Below is a small trained network, with its code and all its weights. Each question gives an input and a target symbol and asks what happens when units are switched off, that is, made to give their printed mean instead of their output.

import numpy as np


def w(rows, s, z=0):
    codes = np.array(rows[::2]) - 128.0
    scale = np.full(codes.shape[1], s)
    scale[-1] = z or s
    return codes * scale


def f(y):
    return y / 2 * (1 + np.tanh(0.7978845608 * (y + 0.044715 * y**3)))


def softmax(a):
    e = np.exp(a - a.max(-1, keepdims=True))
    return e / e.sum(-1, keepdims=True)


def log_softmax(a):
    a = a - a.max(-1, keepdims=True)
    return a - np.log(np.exp(a).sum(-1, keepdims=True))


def net(x, mask):
    ids = ['ΔΛΞΩβγεηθπτφψ'.index(c) for c in x.split()]
    T = len(ids)
    res = E[ids] + P[:T]
    u = 0
    for l in range(2):
        r = res
        for j in range(2):
            rows = slice(2 * j, 2 * j + 2)
            q, k, v = (r @ M[l][rows].T for M in (Q, K, V))
            z = softmax(np.where(np.tri(T) > 0, q @ k.T / 2**0.5, -1e9)) @ v
            o = O[l][rows]
            res = res + np.where(mask[u + j], z, o[:, -1]) @ o[:, :-1]
        u += 2
        y = f(res @ A[l][:, :-1].T + A[l][:, -1])
        res = res + np.where(mask[u : u + 8], y, B[l][:, -1]) @ B[l][:, :-1]
        u += 8
    return log_softmax(res[-1] @ U[:, :-1].T + U[:, -1])


Q, K, V, O, A, B = {}, {}, {}, {}, {}, {}
E = w([
[163,97,164],'Δ',
[182,110,215],'Λ',
[96,134,55],'Ξ',
[122,127,197],'Ω',
[47,142,114],'β',
[154,105,112],'γ',
[166,142,85],'ε',
[71,160,113],'η',
[163,7,165],'θ',
[179,195,82],'π',
[120,112,148],'τ',
[140,103,89],'φ',
[202,122,95],'ψ',
],0.015)
P = w([
[143,214,254],'0',
[105,110,126],'1',
[115,101,122],'2',
[117,96,130],'3',
[123,94,129],'4',
[128,90,139],'5',
[136,89,148],'6',
[136,87,143],'7',
[141,78,153],'8',
[129,79,156],'9',
[140,78,154],'10',
[151,73,162],'11',
[141,75,161],'12',
[144,83,157],'13',
],0.009)
Q[0] = w([
[139,171,110],'L0H0',
[161,112,110],'L0H0',
[135,47,5],'L0H1',
[29,73,220],'L0H1',
],0.021)
K[0] = w([
[155,157,78],'L0H0',
[172,92,115],'L0H0',
[162,89,7],'L0H1',
[96,43,228],'L0H1',
],0.021)
V[0] = w([
[100,117,115],'L0H0',
[254,173,176],'L0H0',
[115,75,152],'L0H1',
[152,209,85],'L0H1',
],0.0077)
O[0] = w([
[142,151,98,121],'L0H0',
[40,9,252,156],'L0H0',
[162,128,76,208],'L0H1',
[57,123,222,3],'L0H1',
],0.0046,0.0051)
A[0] = w([
[166,89,55,61],'L0N0',
[92,125,84,199],'L0N1',
[218,203,150,98],'L0N2',
[118,187,133,2],'L0N3',
[125,130,184,38],'L0N4',
[218,213,160,123],'L0N5',
[44,254,74,140],'L0N6',
[59,95,103,155],'L0N7',
],0.0073,0.0044)
B[0] = w([
[125,88,192,184],'L0N0',
[162,163,152,253],'L0N1',
[90,112,157,87],'L0N2',
[32,5,91,27],'L0N3',
[66,123,42,60],'L0N4',
[84,123,129,115],'L0N5',
[160,37,173,216],'L0N6',
[160,144,157,194],'L0N7',
],0.02,0.0014)
Q[1] = w([
[192,115,222],'L1H0',
[254,155,248],'L1H0',
[119,147,138],'L1H1',
[98,119,184],'L1H1',
],0.041)
K[1] = w([
[55,122,177],'L1H0',
[24,118,251],'L1H0',
[134,149,89],'L1H1',
[128,178,126],'L1H1',
],0.033)
V[1] = w([
[189,249,90],'L1H0',
[13,225,165],'L1H0',
[163,220,165],'L1H1',
[154,61,44],'L1H1',
],0.011)
O[1] = w([
[247,160,63,2],'L1H0',
[80,93,31,173],'L1H0',
[114,167,91,128],'L1H1',
[135,55,128,115],'L1H1',
],0.012,0.0091)
A[1] = w([
[116,196,113,148],'L1N0',
[199,224,101,81],'L1N1',
[71,186,146,18],'L1N2',
[132,255,130,108],'L1N3',
[208,178,184,155],'L1N4',
[144,96,154,4],'L1N5',
[163,120,65,123],'L1N6',
[226,168,118,192],'L1N7',
],0.011,0.0041)
B[1] = w([
[171,155,110,145],'L1N0',
[112,215,108,149],'L1N1',
[165,168,97,192],'L1N2',
[148,59,130,160],'L1N3',
[81,53,29,255],'L1N4',
[178,166,145,181],'L1N5',
[165,90,86,205],'L1N6',
[90,170,253,165],'L1N7',
],0.019,0.0045)
U = w([
[102,131,128,253],'Δ',
[24,131,124,136],'Λ',
[131,94,160,205],'Ξ',
[79,133,76,105],'Ω',
[101,155,254,73],'β',
[194,145,136,111],'γ',
[189,130,79,80],'ε',
[50,127,184,54],'η',
[114,26,172,117],'θ',
[72,138,74,119],'π',
[176,131,78,78],'τ',
[231,182,197,130],'φ',
[150,130,127,95],'ψ',
],0.008,0.013)

Each question gives the input, a string of symbols that net reads in full, and the target symbol t.
The units are the heads (2 rows each of Q, K, V and O) and the neurons (one row each of A and B). Each row of codes is followed by its name. A weight is (code - 128) times the scale printed after its matrix; where a second scale follows, it is the last column's (O, A, B and U).
mask holds one flag per unit, layer by layer, with each layer's heads first. A switched-off unit (its flag False) gives its mean, the last column of its rows in O or B, instead of its output. The means were averaged over made-up inputs and are rounded, as every weight is.
A unit's drop is (log p(t) with every unit on - log p(t) with that unit switched off) / (log p(t) with every unit on - log p(t) with every unit switched off).
most important unit: the unit with the biggest drop
k most important neurons of layer l: the k neurons of layer l with the biggest drops, biggest first
heads that matter: for each layer, one digit per head in row order, 1 if its drop is at least 0.15 and else 0, layers parted by /
drop of u: that unit's drop, to one decimal
input θ β τ, target θ: heads that matter => 11 / 10
input φ Ω Ω Λ β Ξ, target φ: heads that matter => 01 / 10
input Λ η τ φ θ π φ θ π Δ γ Λ, target Λ: heads that matter => 00 / 10
input Λ Λ θ Δ θ β Λ Ξ Ξ β π φ Ξ ε, target Λ: most important unit => L1H0
input Λ β Δ π ψ π β θ Δ, target Λ: heads that matter => 10 / 10
input φ τ γ φ, target φ: heads that matter => 00 / 10
input Λ η θ Λ Ξ τ, target Λ: heads that matter => 10 / 10
input θ ε Ξ Ω β Ξ Δ θ ε, target θ: heads that matter => 00 / 10
input θ φ θ Λ ε β θ β Δ η θ φ, target θ: heads that matter => 00 / 11
input θ β η θ ψ φ Λ β, target θ: heads that matter => 11 / 10
input β φ β, target β: 2 most important neurons of layer 1 => (L1N4, L1N6)
input θ π π θ Λ γ ε Λ ψ, target θ: heads that matter => 10 / 10
input Λ β Δ ψ η Λ β θ Ξ Ω ψ Δ Λ γ, target Λ: heads that matter => 11 / 10
input θ θ Δ, target θ: heads that matter => 01 / 11
input φ π Ξ η Δ τ Ξ, target φ: most important unit => L1N7
input θ φ θ φ φ τ, target θ: 3 most important neurons of layer 1 => (L1N4, L1N2, L1N1)
input θ β τ Λ β η φ ε, target θ: 2 most important neurons of layer 1 => (L1N4, L1N3)
input Λ β η τ Δ τ, target Λ: 2 most important neurons of layer 0 => (L0N4, L0N5)
input Λ β Λ, target Λ: drop of L0N4 => 0.3
input Λ τ Ξ Δ γ, target Λ: drop of L1H0 => 0.9
input φ φ γ, target φ: drop of L0H1 => 0.1
input Λ Λ θ θ θ Δ η Ω, target Λ: most important unit => L1H0
